Each row has a name. Each question is about the rows just above it.

L: [ 73 111 128 154 170 124 144 121 158 120  84  86 156 154 114 150  87  78
 148 123  86 164 154  81 151 154  72 156  73 166 128  79 147 150 166 166
  94 151 128  66 100 163  93 139  71 169 155 123 158 151 159 158  86 149]
W: [ 95 114 131 146 144 119 139 132  95 116 102 102 141 144 102 139 116  98
 140 139 102 144 136 101 141 142 105 138 103 143 131 114 143 140 145 143
 105 142 135  94 122 142 109 135 100 144 140 128 139 139 142 146 112 129]
Y: [100 117 116 109 195 143 156 183 115 149  92 103 183 117 112 151  92 103
 162 155 103 174 180 125 167 129  86 185  89 194 116  84 106 160 168 190
 109 119 101  91 100 194  99 122  88 185 138 118 191 172 178 119  95 180]
Count of [102] in W: => 4
Times [139] occurs in W: => 5
Count of [115] in Y: => 1

D: [110  96  75 159 153 110 100 117  76 112  89  75 164 124 110 163 159  75
 167 106 169 167 160  93 168 172 132  95 141 124 130  75  88  95 175  99]
E: [ 89 107  85 178 167  75  82  94  89  83  85  93 176  86  95 167 163  74
 182  85 164 164 182  91 171 136 154  83 168 112 104  95 143  81 162 102]
M: [142 143 156 135 113 149 168 128 141 136 132 162 108 144 157 110 109 133
 115 123 102 137 105 145 111  83 132 163  98 155 147 152 167 157 123 111]
C: [104  93  82 144 167  94  84 107  81  98  88  92 166 105  89 157 157 108
 163  96 160 164 171  89 176 132 145  82 149 117 127  87 135  95 176  89]
P: [128 162  82 159 149 126  90 114  76 129  87  93 169 116 109 175 138 110
 147  86 157 160 170 109 170 129 158  91 174 114 115  92 157  89 155  96]
U: [169 128 166  84  86 170 164 170 167 180 164 151  71 162 164  85  82 179
  95 164  89  87  89 168  91 132 108 174 181 164 140 151 100 175  84 153]
R: [170  86  99 128  88 180 160 166  97 159  87  77 117 171 166 107 106 176
  99 142 108 128 156 123 139 129  90 155  96 161 163 102 125 167 118  84]
K: [159 108  86 169 173  88  75  94 105 100 123  94 164 108  86 159 108 159
 171 130 172 171 171  88 150 168 126  80 156 125 135  93 103  79 175 112]
X: [103 122 111 169 150  94 103 108  88  97  87  88 169  88  89 167 154  86
 164  92 156 169 162 100 181 100 138  90 182 106 110 124 170  93 171 103]
Z: [142 143 156 135 113 149 168 128 141 136 132 162 108 144 157 110 109 133
 115 123 102 137 163  93 155 160 132 163 155 155 152  93 104 169  90  88]
V: [ 78 168 178 170 168  87  99 105 163  76 151 160 167  94  70 150 173  86
 150 111 155 161 105 136 136 116 157 104 154 103 108 164 126  90 152 160]
T: [111 126 104 133 171  94 102  98  92 103 108 108 163 103  86 165 137  95
 173  95 157 158 152 119 164 128 162  95 181  97  99 106 159  91 156 117]
Times [182] occurs in E: => 2
Times [143] occurs in Z: => 1
Times [110] occurs in D: => 3
Times [159] occurs in K: => 3
Times [163] occurs in Z: => 2

B: [ 95  96  76 123  99  99 105  85  87 100 123  61  94  84  93 111 112  70]
N: [117  86  94 123 122 121 139 121  93 131 131  74 108  92 100 126 119  92]
Q: [147 144 189 137 138 134 148 141 138 136 144 193 154 152 156 145 147 166]
A: [ 97 114 144 110 133  95 105 121 115 108 106  92 124  76 105  90 118 116]
J: [143 143 160 143 163 171 166 143 143 160 149 174 141 143 155 167 143 149]
F: [ 75 134 137 137 138 134 148 141 134 134 105  73 105  75 104 104 104  83]
Times [75] occurs in F: => 2
Times [86] occurs in N: => 1
Count of [138] in Q: => 2
Times [94] occurs in B: => 1
Count of [135] in F: => 0
Count of [143] in J: => 7

beme: [118 129 131 138 128 130 131 140 134 105]
voz: [118 129 131 138 128 140 127 140 134 105]
dus: [ 76  76 125 177 173 125 136  76 173 112]
mol: [ 60 135 109 170  91 125 140 199 134 105]
linip: [126 110 131 132 147 100 136  81 129 124]
memi: [ 84 154 102 145  82 125 136 199 119 112]
fisud: [140 129 141 140 119 172 127 140 140 105]
Times [140] occurs in fisud: => 4
Count of [76] in dus: => 3
How many times does beme hold [130]? => 1
Count of [173] in dus: => 2

Legan: [111 135 124 105 158 125 153]
Tez: [149 149 141 148 149 149 141]
mibi: [141 141 141 117 150 171 141]
tiba: [172 172 124 183 142 179 124]
selos: [115 181 110 169 103 176 172]
roz: [131 147 133 153 112 145 132]
How many times does mibi hold [149]? => 0
Times [141] occurs in mibi: => 4
Count of [140] in Tez: => 0
Count of [172] in tiba: => 2
Times [172] occurs in selos: => 1
How many times does Tez hold [149]? => 4

dozov: [114  58 122 145 153 114  58 114]
tinom: [188 188 102  98  81  81  81  80]
ledas: [ 73  66  85 117  66 127 123 149]
Mak: [136 109 175 153 173  94 150 113]
pigul: [ 84  96  87 125 101 101 100 101]
Times [80] occurs in tinom: => 1
Times [101] occurs in pigul: => 3
How many times does Mak hold [150]? => 1
How many times does ledas hold [85]? => 1
Times [114] occurs in dozov: => 3

Sefov: [168 188 143 152 153]
nav: [77 81 99 81 84]
fur: [71 71 71 78 76]
vano: [98 89 76 85 76]
Gafa: [174 183 140 165 153]
nibal: [ 70 103 133 105 109]
fef: [183 161 141 170 159]
Vel: [73 79 90 76 89]
How many times does nav hold [100]? => 0
How many times does fur hold [71]? => 3

G: [159 134 109 144 159 137]
S: [125 115 154 182 124  97]
H: [138 159 116 145 133 133]
How many times does G hold [137]? => 1
How many times does H hold [133]? => 2

tuvif: [109  91 103  84 133  91 107 109]
tifis: [128 109 104  93 145 170 137 175]
Kufe: [120 112  99  82 144 101  93 112]
zuz: [106 144 133 108 178 141 165 104]
vak: [140 140 110 105 148 123  66 114]
sofeb: [153 175 140 153 145 168  89 135]
Vov: [108 114 108 133 130  83 153  85]
lol: [110  77  96  83 123 113 138 138]
babil: [106  75 108  96 122 106 144 139]
fuzun: [157 133 106 127 113 106  93 170]
vovi: [112  87 101  80 130 108 121 133]
fezo: [140  90 140 140  90 114 140  90]
Count of [105] in vak: => 1
Times [108] occurs in Vov: => 2
How many times does fezo hold [90]? => 3

noda: [128 156 156 156 156 123]
lenak: [129 128 127 129 129 129]
fufar: [137 138 111 122 134 159]
luzu: [112 132 144 130 130 157]
rer: [130 150 145 200 167 149]
Mot: [113 127 144 127 127 113]
Count of [156] in noda: => 4
How many times does lenak hold [126]? => 0
Count of [130] in luzu: => 2
Count of [159] in fufar: => 1
Count of [127] in Mot: => 3
Times [150] occurs in rer: => 1

riner: [179 105 179 140 141  82]
Vik: [ 92 171 178 166  93  64]
vazin: [200  90 156  74 131  97]
Zokeb: [187 146 107  82  84 127]
Ses: [ 88 103 119 200 169  97]
podas: [189 112 157 203 140 104]
rafu: [178  67 187  67 180  67]
kote: [125  81 127  69  81 125]
tid: [137 146 116 198 133 148]
Puru: [ 77 144 158  66 172 110]
lor: [141 124  84  69  96 192]
How many times does riner hold [83]? => 0
How many times does rafu hold [67]? => 3
Count of [80] in kote: => 0
How many times does tid hold [146]? => 1

moz: [131 104  96 131 186 104 104 155]
nud: [122 147 120 121 140 117  93 148]
kul: [122 155 125 122 122  88  99 155]
kabi: [122 127 121 122 143 122 121 133]
fum: [169 147 120 169 169 117 169 161]
How many times does moz hold [104]? => 3
Times [122] occurs in kabi: => 3
Times [170] occurs in fum: => 0
Count of [122] in kul: => 3

Nilan: [125 129  85 123 131]
laniv: [126 128 124 143 133]
Litu: [129 125 129 125 129]
Fiso: [129 126  70 126 126]
dob: [128 127  71 119 127]
dap: [128 133 160 133 119]
minu: [134 134 152 133 134]
Futof: [131 128 144 125 124]
rugi: [131 128 131 133 128]
Sinup: [127 126 126 126 127]
Times [126] occurs in Fiso: => 3
Count of [126] in Sinup: => 3
Times [71] occurs in dob: => 1
Times [128] occurs in rugi: => 2
Times [124] occurs in Litu: => 0
Count of [134] in minu: => 3

mopa: [159 108 113 198 115]
fuge: [121 108  88 161 194]
rut: [115  72 134 128 102]
mozo: [ 56 120 112 103 145]
Mepa: [ 85 131  97 129 153]
bito: [122 121 100 176 124]
madak: [162 155 100 141 114]
Reka: [154 154 154 154 129]
kuv: [128 136  87 121  93]
Count of [122] in bito: => 1
Count of [154] in Reka: => 4
How many times does bito hold [100]? => 1
Times [158] occurs in mopa: => 0

gazas: [148 148  62 148]
baz: [106 122 165 169]
nerik: [106 122 165 150]
tipun: [ 73 138 173 121]
ver: [123 120 177  63]
zim: [106 149 165 152]
bol: [123 103 174  81]
How many times does gazas hold [148]? => 3
How many times does tipun hold [121]? => 1
How many times does nerik hold [122]? => 1

pubib: [131  99 131 124 188]
Doda: [155 155 129 155 155]
repa: [127 171 154 155 106]
zeg: [138  78 130 128 149]
gasem: [127 124 128 124 129]
Vigot: [154 154 125 154 125]
Count of [124] in gasem: => 2
Count of [154] in Doda: => 0
How many times does zeg hold [130]? => 1
Times [125] occurs in Vigot: => 2
Times [155] occurs in Doda: => 4
Count of [154] in Vigot: => 3

mep: [142 131 144 123 135 134 144 118]
tek: [142 148  97 164 116 121 108 122]
Fopap: [121 137 147 131 131 129 148 144]
natul: [159 150  85 170 116 124  99 121]
zad: [122 112 182  88 157 151 160 128]
kab: [116 116 137 113 150 150 106 106]
Kir: [142 121  97 121 116 121 108 122]
nebo: [129 114 179  88 153 147 164 117]
rako: [140 115 115  92 115 158 158 158]
How many times does Kir hold [121]? => 3
Times [116] occurs in rako: => 0

teti: [ 53 105  90  70  96 103  66  76 112]
panom: [107  76  91  91 130 161 140  95 107]
ripu: [144 160 134 160 108 133 134 160 119]
rosib: [152  97 152  70  96 156  66  76 112]
Count of [97] in rosib: => 1
How many times does panom hold [90]? => 0
Times [133] occurs in ripu: => 1
Count of [134] in ripu: => 2

Limut: [143 157 119 153 153 134 117 118 126 143]
bimi: [118 116 122 120 108 149 115 115 143 146]
pip: [113 147 116 145 147 116 111 116 135 137]
nogi: [124 180 128 173 180 117 123 110 143 159]
rosan: [131 131 131 142 142 116 131 142 113 142]
dad: [113 147 142 142 161 143 161 161 131 147]
Tapil: [107 123 106 126 122 161 103 101 151 165]
roso: [124 180 160 173 180 117 123 127 115 123]
sabip: [163 203 175 175 198  65 168 183  70  73]
lod: [113 147 116 145 156 140 111  84 178 176]
retet: [ 93 109  95 117 109 176 109  90 165 169]
vekuv: [110 155 100 153 159 150 103 104 202 162]
Times [203] occurs in sabip: => 1
Count of [142] in rosan: => 4
Count of [132] in rosan: => 0
How many times does retet hold [109]? => 3
How many times does pip hold [145]? => 1
Times [145] occurs in bimi: => 0
Times [161] occurs in dad: => 3

paz: [105  89  95 120 108  95 121  97 123  85  95  85 137 102  76  81 131 141
  80 132  83 100  83  84  78  89  84  96  86  73]
Bupu: [ 78  73  84  77  74  86  83  82  91  96 105  96  96  82  82  78  78  82
 131  96  82  80 122 107 103  79  79  85 100  82]
kam: [ 77  73  84  77  74  86  83  82  91  73 105  96  96  82  78  80  78  82
  89 111 172 173 114 164 134 161 166 157 138 123]
Count of [82] in Bupu: => 6
How many times does kam hold [73]? => 2
How many times does paz hold [80]? => 1

luma: [136  94 135 125 127 123 129]
fupu: [127 109 129 125 199 129 122]
voso: [130 161 130 142  69 129 121]
zep: [127 109 129 125 199 129 120]
nukiv: [127 109 129 125 199 126 120]
tel: [133  94 129 126 194 124 120]
zoseg: [128 113 125 125 178 131 122]
teru: [138  73 128 128 169 138 124]
mezuf: [123 113 128 124 191 127 124]
Count of [125] in luma: => 1
Times [127] occurs in teru: => 0

lodef: [131 122 107 139 118 149 103 139 132 130  87 138 135 135 130 126 122 127
 152 127 129 132 131 109 128 131 117 148 129 141 125 132 128 129 142 137
 119 131 139 114 134 128 141]
rivik: [133 127 100 116 147 124 148 137  82 130 110 110 100 159 132 160 109 137
 143 138 163 132 121  84  95 141 120 105 127  88 123 110 133 129 155 128
  85 128 110 134 150 146 164]
ziz: [ 99 185 156  91 116 130  75 124  91  80 182 126  83 125  98 133 160 103
 104 142  92  92 110  94 154 159 118  96 147  99 145 116 131 159 137 134
 170 153 129 158  97 131 180]
Nit: [ 98 132  80 109  99 167 126 121  97 154 172 163 116 155 164 151 113 163
 164 103 117 119 114 118  97 135 179 132 117 106 186  97 134 143 157 125
 140 104  56 123 128 112 189]
momi: [129 126 147 140 118 135 121 124 172 149 111 156 163 123 112 120 131 132
 123 117 103 117 141 117 156 130 123 134 128 149 121 123 127 143 124 143
 161 125 159 113 118 116 120]
Zofa: [154 104  89 120 127 146 134 113  92 104 132 147 102 135 171 116  96 138
 160 109 164 169  95 136  97 120 153 166 132 121 147 155 108 121 109 148
 106 111  78 114 100  75 106]
nanag: [170 123 110 127 144 141 143 137 138 117 103 125 162 157 112 124 112 157
 154 142 174 167 100  82 118 132 106 111 116  91 112 135 137 144 142 150
 119 128 153 121 131 122 119]
How many times does lodef hold [128]? => 3
How many times does ziz hold [91]? => 2
Times [142] occurs in ziz: => 1
How many times does momi hold [117]? => 3
Count of [110] in rivik: => 4

pere: [139 126 107 116 151 104 130 126 114 128 109 157  97 160]
Laru: [106 119 122  94 169  90 142 167  96 100 144 123 145 156]
per: [110 124 148  76 136 118 148 123 167 109 179 134 118 110]
vab: [ 96 124 160 146 149 107  75 127 146 132  96 131 147 146]
mosi: [143 125  99 122  78 115 148 148 134 155 148 148 162 134]
fenot: [111 119 151 144 149  61 118 143 158 144 120 160 117 109]
bekod: [ 92 130  99  90  80 133 158 144 132 168 169 165 149 103]
How many times does vab hold [146]? => 3
Times [148] occurs in mosi: => 4
How many times does per hold [110]? => 2

